Below is a small trained network, with its code and all its weights. Each question gives an input and a class and asks what happens when units are switched off, that is, made to give their printed mean instead of their output.

import numpy as np


def w(rows, s, z=0):
    codes = np.array(rows[::2]) - 128.0
    scale = np.full(codes.shape[1], s)
    scale[-1] = z or s
    return codes * scale


def norm(h):
    return h / np.sqrt((h * h).mean(-1, keepdims=True) + 1e-5)


def f(y):
    return y / 2 * (1 + np.tanh(0.7978845608 * (y + 0.044715 * y**3)))


def log_softmax(a):
    a = a - a.max(-1, keepdims=True)
    return a - np.log(np.exp(a).sum(-1, keepdims=True))


def net(x, mask):
    res = np.array(x, float).reshape(1, 8) / 4 @ E
    u = 0
    for l in range(3):
        y = f(norm(res) @ A[l][:, :-1].T + A[l][:, -1])
        res = res + np.where(mask[u : u + 6], y, B[l][:, -1]) @ B[l][:, :-1]
        u += 6
    return log_softmax(norm(res)[-1] @ U[:, :-1].T + U[:, -1])


A, B = {}, {}
E = w([
[84,231,153,106,255,77,83,87,144,230,190],'x0',
[104,170,66,111,65,111,81,140,172,205,224],'x1',
[79,213,57,143,130,165,211,74,210,2,201],'x2',
[76,106,56,183,158,27,131,108,57,96,56],'x3',
[60,112,73,77,122,150,213,85,65,170,150],'x4',
[125,195,118,50,156,45,16,55,152,100,126],'x5',
[207,184,141,235,49,65,79,145,97,162,149],'x6',
[104,174,193,123,65,200,47,68,146,93,71],'x7',
],0.012)
A[0] = w([
[68,177,7,152,94,84,127,95,106,131,144,111],'L0N0',
[143,99,114,174,124,132,162,186,153,183,152,11],'L0N1',
[197,111,145,155,72,138,127,180,138,193,154,100],'L0N2',
[105,105,151,133,36,221,159,137,119,85,102,96],'L0N3',
[84,124,167,152,173,140,104,93,94,158,128,62],'L0N4',
[141,101,136,152,54,114,98,182,98,189,158,74],'L0N5',
],0.014,0.011)
B[0] = w([
[91,105,96,202,12,83,161,128,90,51,175,254],'L0N0',
[97,108,141,98,134,97,125,167,43,183,72,153],'L0N1',
[113,166,81,128,47,137,94,151,21,178,153,247],'L0N2',
[168,57,132,148,76,121,165,75,234,82,196,248],'L0N3',
[150,96,119,57,89,82,181,142,171,68,120,151],'L0N4',
[47,163,117,124,101,137,110,170,63,157,50,229],'L0N5',
],0.011,0.0075)
A[1] = w([
[237,116,67,119,104,113,114,186,128,128,149,26],'L1N0',
[85,156,154,61,150,110,28,126,147,118,112,36],'L1N1',
[121,94,85,182,219,185,254,204,115,126,124,3],'L1N2',
[206,90,186,138,182,223,124,168,146,146,81,89],'L1N3',
[114,188,127,142,151,149,93,92,151,144,158,12],'L1N4',
[105,198,111,126,133,152,90,103,134,123,179,26],'L1N5',
],0.0098,0.0079)
B[1] = w([
[119,73,146,175,57,98,159,112,124,125,117,122],'L1N0',
[181,101,232,96,187,138,130,52,170,184,175,224],'L1N1',
[200,90,157,71,196,131,88,45,245,227,166,223],'L1N2',
[71,142,149,172,16,34,162,27,108,77,190,252],'L1N3',
[72,113,220,181,130,156,162,80,153,157,64,121],'L1N4',
[69,91,254,244,127,143,171,79,172,165,141,161],'L1N5',
],0.0088,0.0018)
A[2] = w([
[123,77,170,125,44,240,161,131,111,106,96,67],'L2N0',
[187,74,148,171,147,134,131,212,139,100,104,182],'L2N1',
[99,253,73,50,125,165,115,150,153,106,204,136],'L2N2',
[179,145,168,139,115,110,34,114,139,85,72,1],'L2N3',
[58,75,73,40,168,161,211,119,120,202,181,125],'L2N4',
[81,151,149,111,204,114,144,100,103,34,108,58],'L2N5',
],0.013,0.0067)
B[2] = w([
[50,95,127,170,68,10,177,75,135,48,208,254],'L2N0',
[101,157,67,156,159,101,153,114,123,60,171,193],'L2N1',
[127,105,104,176,98,189,177,59,231,115,190,214],'L2N2',
[179,49,174,21,175,133,199,161,102,161,122,184],'L2N3',
[204,50,161,94,216,89,152,167,127,117,37,241],'L2N4',
[65,193,106,147,75,77,81,182,102,171,141,189],'L2N5',
],0.012,0.0071)
U = w([
[128,99,75,160,81,112,186,109,172,51,179,225],'0',
[182,100,163,28,223,154,128,132,140,159,63,111],'1',
[95,244,150,136,128,211,75,100,176,192,155,1],'2',
[114,125,88,126,84,90,110,195,2,145,73,104],'3',
],0.017,0.0067)

Each question gives the input, the list of numbers given to net, and the class t.
The units are the neurons (one row each of A and B). Each row of codes is followed by its name. A weight is (code - 128) times the scale printed after its matrix; where a second scale follows, it is the last column's (A, B and U).
mask holds one flag per neuron, layer by layer. A switched-off neuron (its flag False) gives its mean, the last column of its row in B, instead of its output. The means were averaged over made-up inputs and are rounded, as every weight is.
A unit's drop is (log p(t) with every unit on - log p(t) with that unit switched off) / (log p(t) with every unit on - log p(t) with every unit switched off).
The circuit of an input: a set's keep is (log p(t) with only the set's units on - log p(t) with every unit switched off) / (log p(t) with every unit on - log p(t) with every unit switched off). Starting from the 12 units with the biggest drops (on a tie, the unit counted first), units are removed one at a time, each time the one whose removal leaves the highest keep (on an exact tie, the one counted first), for as long as the keep stays at least 0.8.
circuit, biggest first: the units of the circuit, biggest drop first
unit that matters most: the unit with the biggest drop
k most important neurons: the k neurons with the biggest drops, biggest first
top k neurons in layer l: the k neurons of layer l with the biggest drops, biggest first
drop of u: that unit's drop, to one decimal
input [-5,-6,-7,8,-1,-7,-6,-8], class 1: unit that matters most	L1N2
input [-3,-2,-5,7,6,-7,0,-4], class 1: circuit, biggest first	(L1N2, L2N4, L0N0)
input [4,8,3,-6,8,-3,7,-6], class 3: 2 most important neurons	(L0N1, L0N2)
input [-3,-6,4,4,1,1,-4,-8], class 1: circuit, biggest first	(L1N2, L2N4)
input [-1,-2,1,0,4,-3,2,-6], class 1: circuit, biggest first	(L1N2, L2N4)
input [2,-6,2,-6,6,-7,-6,0], class 1: 2 most important neurons	(L2N4, L1N2)
input [-1,7,-3,0,-6,2,-2,2], class 2: top 2 neurons in layer 2	(L2N4, L2N2)
input [1,-1,0,-5,1,4,3,8], class 1: 3 most important neurons	(L2N3, L0N0, L0N2)
input [3,-8,-7,4,-3,-8,2,4], class 0: 2 most important neurons	(L2N0, L2N1)
input [3,-4,6,-2,-1,6,1,-1], class 2: top 2 neurons in layer 0	(L0N3, L0N4)
input [7,-4,7,-3,5,3,1,8], class 2: 2 most important neurons	(L0N3, L2N0)
input [8,8,2,-5,8,0,-4,8], class 0: top 3 neurons in layer 0	(L0N0, L0N5, L0N4)
input [-6,7,3,1,2,-6,3,-7], class 3: top 2 neurons in layer 0	(L0N1, L0N2)
input [5,-8,-1,8,-4,3,4,8], class 1: circuit, biggest first	(L2N3)
input [4,8,2,-5,0,-1,3,1], class 2: 2 most important neurons	(L2N0, L0N3)
input [6,4,4,-2,-5,-1,1,0], class 2: top 2 neurons in layer 1	(L1N5, L1N4)
input [5,-3,0,-1,6,0,-2,3], class 1: drop of L2N4	0.6
